Here is a tiny trained network, its code and every weight. The questions are about switching its units off for an input and a target symbol, where a switched-off unit gives its printed mean instead of its output.

import numpy as np


def w(rows, s, z=0):
    codes = np.array(rows[::2]) - 128.0
    scale = np.full(codes.shape[1], s)
    scale[-1] = z or s
    return codes * scale


def norm(h):
    return h / np.sqrt((h * h).mean(-1, keepdims=True) + 1e-5)


def f(y):
    return np.maximum(y, 0)


def softmax(a):
    e = np.exp(a - a.max(-1, keepdims=True))
    return e / e.sum(-1, keepdims=True)


def log_softmax(a):
    a = a - a.max(-1, keepdims=True)
    return a - np.log(np.exp(a).sum(-1, keepdims=True))


def net(x, mask):
    ids = ['ΣΦαβγδεζηθμξπτψ'.index(c) for c in x.split()]
    T = len(ids)
    res = E[ids] + P[:T]
    u = 0
    for l in range(2):
        r = norm(res)
        for j in range(2):
            rows = slice(4 * j, 4 * j + 4)
            q, k, v = (r @ M[l][rows].T for M in (Q, K, V))
            z = softmax(np.where(np.tri(T) > 0, q @ k.T / 4**0.5, -1e9)) @ v
            o = O[l][rows]
            res = res + np.where(mask[u + j], z, o[:, -1]) @ o[:, :-1]
        u += 2
        y = f(norm(res) @ A[l][:, :-1].T + A[l][:, -1])
        res = res + np.where(mask[u : u + 8], y, B[l][:, -1]) @ B[l][:, :-1]
        u += 8
    return log_softmax(norm(res)[-1] @ U[:, :-1].T + U[:, -1])


Q, K, V, O, A, B = {}, {}, {}, {}, {}, {}
E = w([
[110,83,221,158],'Σ',
[147,151,183,95],'Φ',
[106,131,116,128],'α',
[124,138,68,126],'β',
[104,121,98,208],'γ',
[167,183,132,142],'δ',
[29,70,145,166],'ε',
[112,152,106,118],'ζ',
[116,169,87,106],'η',
[136,102,170,84],'θ',
[121,120,163,4],'μ',
[204,48,97,85],'ξ',
[151,161,193,89],'π',
[110,126,185,200],'τ',
[143,140,124,122],'ψ',
],0.015)
P = w([
[2,122,105,95],'0',
[28,126,112,102],'1',
[47,130,113,107],'2',
[64,136,117,111],'3',
[78,137,121,117],'4',
[90,144,125,120],'5',
[103,148,125,124],'6',
[112,151,131,131],'7',
[122,155,130,134],'8',
[130,157,131,141],'9',
[137,159,132,147],'10',
[143,160,128,158],'11',
[151,163,129,163],'12',
[156,163,125,163],'13',
],0.0066)
Q[0] = w([
[250,15,86,81],'L0H1',
[148,130,128,121],'L0H1',
[153,117,127,127],'L0H1',
[124,171,124,92],'L0H1',
[75,185,139,231],'L0H2',
[125,48,57,111],'L0H2',
[195,32,165,86],'L0H2',
[113,96,138,71],'L0H2',
],0.015)
K[0] = w([
[99,13,162,17],'L0H1',
[152,137,135,142],'L0H1',
[160,138,119,147],'L0H1',
[100,143,182,134],'L0H1',
[117,118,134,249],'L0H2',
[44,119,79,77],'L0H2',
[149,63,142,37],'L0H2',
[98,147,164,78],'L0H2',
],0.016)
V[0] = w([
[176,135,79,140],'L0H1',
[136,61,93,2],'L0H1',
[107,98,136,41],'L0H1',
[148,127,109,139],'L0H1',
[179,145,130,179],'L0H2',
[158,107,121,163],'L0H2',
[28,94,127,33],'L0H2',
[171,240,151,158],'L0H2',
],0.0037)
O[0] = w([
[153,164,145,122,144],'L0H1',
[157,6,139,93,2],'L0H1',
[128,46,104,122,61],'L0H1',
[138,147,140,129,131],'L0H1',
[66,160,124,126,155],'L0H2',
[109,158,174,123,128],'L0H2',
[244,60,106,132,79],'L0H2',
[27,131,4,141,202],'L0H2',
],0.0036,0.0037)
A[0] = w([
[202,179,44,106,105],'L0N1',
[187,161,174,56,137],'L0N2',
[179,162,141,155,37],'L0N3',
[215,88,152,73,2],'L0N4',
[108,117,175,193,69],'L0N5',
[237,2,172,174,219],'L0N6',
[177,191,29,5,187],'L0N7',
[37,213,159,102,208],'L0N8',
],0.0079,0.0016)
B[0] = w([
[78,179,87,44,170],'L0N1',
[67,136,55,145,150],'L0N2',
[135,134,93,118,147],'L0N3',
[98,221,151,14,136],'L0N4',
[156,103,207,72,155],'L0N5',
[154,83,30,74,145],'L0N6',
[177,6,145,195,191],'L0N7',
[142,57,51,120,254],'L0N8',
],0.011,0.0089)
Q[1] = w([
[87,37,6,221],'L1H1',
[70,153,188,140],'L1H1',
[118,192,115,69],'L1H1',
[154,155,172,148],'L1H1',
[144,126,108,113],'L1H2',
[155,127,59,125],'L1H2',
[129,141,178,30],'L1H2',
[176,82,160,157],'L1H2',
],0.018)
K[1] = w([
[175,250,158,200],'L1H1',
[89,111,130,148],'L1H1',
[83,117,98,93],'L1H1',
[142,113,122,162],'L1H1',
[152,137,131,122],'L1H2',
[178,159,138,148],'L1H2',
[125,116,114,44],'L1H2',
[173,72,160,148],'L1H2',
],0.023)
V[1] = w([
[173,102,30,26],'L1H1',
[165,103,116,56],'L1H1',
[102,157,210,242],'L1H1',
[228,96,251,106],'L1H1',
[126,157,100,132],'L1H2',
[120,174,97,149],'L1H2',
[228,83,93,35],'L1H2',
[100,19,255,130],'L1H2',
],0.0054)
O[1] = w([
[89,214,81,198,203],'L1H1',
[151,185,121,155,128],'L1H1',
[142,51,173,69,67],'L1H1',
[229,189,196,112,3],'L1H1',
[122,88,121,134,135],'L1H2',
[122,73,115,148,134],'L1H2',
[97,181,207,34,129],'L1H2',
[162,254,130,128,100],'L1H2',
],0.0066,0.0072)
A[1] = w([
[53,162,194,201,208],'L1N1',
[181,129,68,132,115],'L1N2',
[5,105,231,79,2],'L1N3',
[200,86,115,184,136],'L1N4',
[104,95,104,140,124],'L1N5',
[136,133,120,211,90],'L1N6',
[185,77,72,136,111],'L1N7',
[106,106,114,41,73],'L1N8',
],0.013,0.0029)
B[1] = w([
[194,128,238,65,154],'L1N1',
[151,55,75,66,210],'L1N2',
[9,11,9,194,160],'L1N3',
[50,195,172,122,176],'L1N4',
[181,166,188,124,254],'L1N5',
[92,199,84,133,191],'L1N6',
[177,204,168,173,249],'L1N7',
[149,96,209,183,153],'L1N8',
],0.013,0.0067)
U = w([
[90,135,110,1,124],'Σ',
[38,178,138,82,45],'Φ',
[143,186,181,56,210],'α',
[145,149,141,125,80],'β',
[236,34,129,218,58],'γ',
[121,161,15,179,172],'δ',
[126,126,137,136,35],'ε',
[90,206,211,236,96],'ζ',
[167,158,143,136,68],'η',
[147,132,130,141,71],'θ',
[101,98,207,68,255],'μ',
[22,27,138,157,110],'ξ',
[95,148,136,102,65],'π',
[230,152,171,118,166],'τ',
[220,93,100,39,138],'ψ',
],0.013,0.0054)

Each question gives the input, a string of symbols that net reads in full, and the target symbol t.
The units are the heads (4 rows each of Q, K, V and O) and the neurons (one row each of A and B). Each row of codes is followed by its name. A weight is (code - 128) times the scale printed after its matrix; where a second scale follows, it is the last column's (O, A, B and U).
mask holds one flag per unit, layer by layer, with each layer's heads first. A switched-off unit (its flag False) gives its mean, the last column of its rows in O or B, instead of its output. The means were averaged over made-up inputs and are rounded, as every weight is.
A unit's drop is (log p(t) with every unit on - log p(t) with that unit switched off) / (log p(t) with every unit on - log p(t) with every unit switched off).
The circuit of an input: a set's keep is (log p(t) with only the set's units on - log p(t) with every unit switched off) / (log p(t) with every unit on - log p(t) with every unit switched off). Starting from the 12 units with the biggest drops (on a tie, the unit counted first), units are removed one at a time, each time the one whose removal leaves the highest keep (on an exact tie, the one counted first), for as long as the keep stays at least 0.8.
units of the circuit, in order: the units of the circuit, biggest drop first
unit that matters most: the unit with the biggest drop
k most important neurons: the k neurons with the biggest drops, biggest first
k most important neurons of layer l: the k neurons of layer l with the biggest drops, biggest first
heads that matter: for each layer, one digit per head in row order, 1 if its drop is at least 0.15 and else 0, layers parted by /
input τ ψ ζ, target τ: heads that matter	01 / 10
input Φ α ζ, target ζ: unit that matters most	L0N7
input Σ δ δ Σ δ δ ε Φ Σ, target α: 2 most important neurons	L0N8, L0N6
input Σ γ δ Φ ε γ α γ η γ Σ Φ Σ, target α: units of the circuit, in order	L0N5, L1H2
input δ δ δ δ α Σ δ τ, target ξ: units of the circuit, in order	L1H1, L0N6, L0N7
input η τ δ Σ Φ Σ δ Σ δ τ, target μ: heads that matter	01 / 11
input δ ζ ψ δ ψ γ Σ γ μ δ δ μ, target μ: 2 most important neurons	L0N4, L1N8
input γ γ δ γ η, target γ: 2 most important neurons	L0N7, L0N8
input α Σ η α, target α: 2 most important neurons	L0N8, L1N1
input Σ Φ γ ζ Σ γ δ α τ Σ π α, target τ: 4 most important neurons of layer 0	L0N7, L0N1, L0N2, L0N6
input δ δ γ δ η π δ Σ δ γ γ β, target γ: heads that matter	00 / 10
input ψ δ Σ ψ Σ Φ μ β δ δ π α τ η, target τ: 4 most important neurons	L0N7, L1N7, L0N5, L1N4
input δ δ δ π γ δ δ δ τ Φ Φ, target τ: heads that matter	00 / 10
input τ π α, target τ: heads that matter	01 / 10
input δ τ α ψ, target τ: 3 most important neurons of layer 0	L0N1, L0N6, L0N7
input α δ γ ζ τ α Φ, target τ: 2 most important neurons of layer 0	L0N1, L0N5
input ψ δ δ γ ζ δ Φ γ π γ δ τ β, target τ: 2 most important neurons of layer 1	L1N7, L1N4
input δ δ ξ Σ Σ Σ ψ η τ δ μ τ ψ, target τ: most important neuron of layer 1	L1N7
input ζ δ Φ, target δ: heads that matter	00 / 10
input δ γ γ γ α π, target γ: 3 most important neurons of layer 0	L0N8, L0N2, L0N7
input γ γ γ α γ δ δ δ δ Σ δ Σ, target μ: unit that matters most	L1H2
input δ δ η δ τ α τ π, target τ: 3 most important neurons of layer 0	L0N1, L0N7, L0N5
input Σ δ δ δ δ α δ δ ε γ δ τ π, target τ: 3 most important neurons	L0N7, L0N1, L0N8
input γ γ β, target γ: 2 most important neurons	L0N7, L0N1
input δ δ δ γ γ Σ δ τ η, target τ: 3 most important neurons	L0N7, L0N1, L0N2
input τ δ ε δ δ δ δ ψ ε δ δ δ μ, target ξ: 3 most important neurons	L0N4, L0N8, L0N2
input δ ζ Σ δ δ Φ β δ ε θ, target Σ: 3 most important neurons	L0N6, L0N4, L0N2
input β γ α Σ Φ, target γ: unit that matters most	L1H1
